Here is a tiny trained network, its code and every weight. The questions are about switching its units off for an input and a target symbol, where a switched-off unit gives its printed mean instead of its output.

import numpy as np


def w(rows, s, z=0):
    codes = np.array(rows[::2]) - 128.0
    scale = np.full(codes.shape[1], s)
    scale[-1] = z or s
    return codes * scale


def norm(h):
    return h / np.sqrt((h * h).mean(-1, keepdims=True) + 1e-5)


def f(y):
    return np.maximum(y, 0)


def softmax(a):
    e = np.exp(a - a.max(-1, keepdims=True))
    return e / e.sum(-1, keepdims=True)


def log_softmax(a):
    a = a - a.max(-1, keepdims=True)
    return a - np.log(np.exp(a).sum(-1, keepdims=True))


def net(x, mask):
    ids = ['βγδεζμξπσφψω'.index(c) for c in x.split()]
    T = len(ids)
    res = E[ids] + P[:T]
    r = norm(res)
    for j in range(2):
        rows = slice(3 * j, 3 * j + 3)
        q, k, v = (r @ M[0][rows].T for M in (Q, K, V))
        z = softmax(np.where(np.tri(T) > 0, q @ k.T / 3**0.5, -1e9)) @ v
        o = O[0][rows]
        res = res + np.where(mask[j], z, o[:, -1]) @ o[:, :-1]
    y = f(norm(res) @ A[0][:, :-1].T + A[0][:, -1])
    res = res + np.where(mask[2:6], y, B[0][:, -1]) @ B[0][:, :-1]
    return log_softmax(norm(res)[-1] @ U[:, :-1].T + U[:, -1])


Q, K, V, O, A, B = {}, {}, {}, {}, {}, {}
E = w([
[129,127,133,126,131,94],'β',
[114,129,136,120,134,137],'γ',
[186,149,3,176,229,181],'δ',
[112,124,146,145,133,124],'ε',
[124,127,145,125,127,108],'ζ',
[125,133,146,123,129,133],'μ',
[129,131,138,112,137,113],'ξ',
[139,135,146,126,132,104],'π',
[130,135,144,135,119,127],'σ',
[126,130,148,131,148,110],'φ',
[139,138,132,111,124,117],'ψ',
[124,129,133,119,114,130],'ω',
],0.024)
P = w([
[138,117,109,129,125,144],'0',
[103,171,106,135,108,120],'1',
[142,143,131,109,152,157],'2',
[116,190,123,117,139,145],'3',
[186,71,114,115,152,157],'4',
[175,180,140,249,38,151],'5',
[210,97,141,210,77,162],'6',
[155,202,162,143,107,147],'7',
],0.015)
Q[0] = w([
[131,48,115,131,120,131],'h1',
[203,153,103,145,152,164],'h1',
[112,124,113,166,62,107],'h1',
[145,8,143,117,139,120],'h2',
[159,25,99,46,153,156],'h2',
[198,30,122,212,65,144],'h2',
],0.013)
K[0] = w([
[67,202,134,129,101,102],'h1',
[166,186,32,187,190,152],'h1',
[125,166,174,88,177,148],'h1',
[80,183,112,132,80,110],'h2',
[51,125,141,143,45,64],'h2',
[93,247,179,82,161,124],'h2',
],0.012)
V[0] = w([
[185,174,4,166,173,153],'h1',
[118,131,54,192,130,120],'h1',
[122,80,100,116,54,72],'h1',
[172,152,178,231,62,151],'h2',
[218,196,166,102,106,93],'h2',
[136,117,160,197,203,84],'h2',
],0.013)
O[0] = w([
[38,208,1,141,168,139,252],'h1',
[130,192,50,193,80,118,88],'h1',
[134,91,132,125,7,134,28],'h1',
[29,188,212,226,151,83,39],'h2',
[35,168,127,44,87,59,253],'h2',
[93,32,122,168,158,36,98],'h2',
],0.0099,0.0048)
A[0] = w([
[79,196,6,135,193,130,124],'n1',
[104,99,141,132,111,98,194],'n2',
[147,156,99,140,104,116,254],'n3',
[84,96,122,130,139,96,70],'n4',
],0.015,0.0072)
B[0] = w([
[237,171,160,186,112,9,252],'n1',
[166,122,118,190,92,140,176],'n2',
[79,78,100,191,105,184,216],'n3',
[75,95,120,67,180,184,146],'n4',
],0.012,0.011)
U = w([
[77,41,38,179,42,134,40],'β',
[209,93,80,139,187,206,72],'γ',
[109,168,27,164,171,96,203],'δ',
[123,80,176,251,153,124,94],'ε',
[204,81,199,126,56,61,93],'ζ',
[125,177,213,59,215,125,138],'μ',
[140,101,55,2,142,112,169],'ξ',
[5,110,133,78,124,68,252],'π',
[46,191,193,204,98,100,83],'σ',
[91,25,89,113,243,89,152],'φ',
[134,216,108,40,62,67,70],'ψ',
[84,194,128,157,53,221,97],'ω',
],0.0088,0.0025)

Each question gives the input, a string of symbols that net reads in full, and the target symbol t.
The units are the heads (3 rows each of Q, K, V and O) and the neurons (one row each of A and B). Each row of codes is followed by its name. A weight is (code - 128) times the scale printed after its matrix; where a second scale follows, it is the last column's (O, A, B and U).
mask holds one flag per unit, heads first, then neurons. A switched-off unit (its flag False) gives its mean, the last column of its rows in O or B, instead of its output. The means were averaged over made-up inputs and are rounded, as every weight is.
A unit's drop is (log p(t) with every unit on - log p(t) with that unit switched off) / (log p(t) with every unit on - log p(t) with every unit switched off).
The circuit of an input: a set's keep is (log p(t) with only the set's units on - log p(t) with every unit switched off) / (log p(t) with every unit on - log p(t) with every unit switched off). Starting from all 6 units, units are removed one at a time, each time the one whose removal leaves the highest keep (on an exact tie, the one counted first), for as long as the keep stays at least 0.8.
circuit, biggest first: the units of the circuit, biggest drop first
unit that matters most: the unit with the biggest drop
top k neurons: the k neurons with the biggest drops, biggest first
which heads matter: for each layer, one digit per head in row order, 1 if its drop is at least 0.15 and else 0, layers parted by /
input σ δ ξ ξ π β φ, target δ: which heads matter	10
input β γ φ ζ ζ, target γ: which heads matter	11
input ζ ε ε γ π π σ, target γ: unit that matters most	h1
input ω ζ π π γ π σ, target π: circuit, biggest first	[h2 n1 h1]
input μ ω ζ φ, target μ: which heads matter	10
input ω ξ ζ β σ φ φ, target β: circuit, biggest first	[n1 h1 h2]
input ξ ε β ξ ω, target ε: which heads matter	01
input ξ φ ω, target ξ: which heads matter	01
input ω γ γ ξ π π σ, target ξ: which heads matter	11
input μ ψ π ψ σ π, target π: circuit, biggest first	[h2 h1 n1]
input γ φ ξ μ ω, target φ: circuit, biggest first	[h2 n1 h1]
input ζ ε ω φ ζ σ, target ω: circuit, biggest first	[n1 h2 h1]
input β π ψ μ ξ ω ε, target μ: circuit, biggest first	[h1 n3 n1 h2]
input σ γ ζ ω φ φ γ ε, target φ: circuit, biggest first	[h2 h1 n1]
input π π π, target π: circuit, biggest first	[h2]
input μ γ ζ φ ω σ ζ π, target ω: top 2 neurons	[n1 n3]
input γ ε γ ζ ψ ζ ω, target ζ: circuit, biggest first	[h1 h2]
input ξ ζ γ, target ξ: which heads matter	01
input ε γ ψ π ξ ξ ε, target π: top 2 neurons	[n1 n4]
input ζ ω ε σ π ω φ, target σ: circuit, biggest first	[h2]
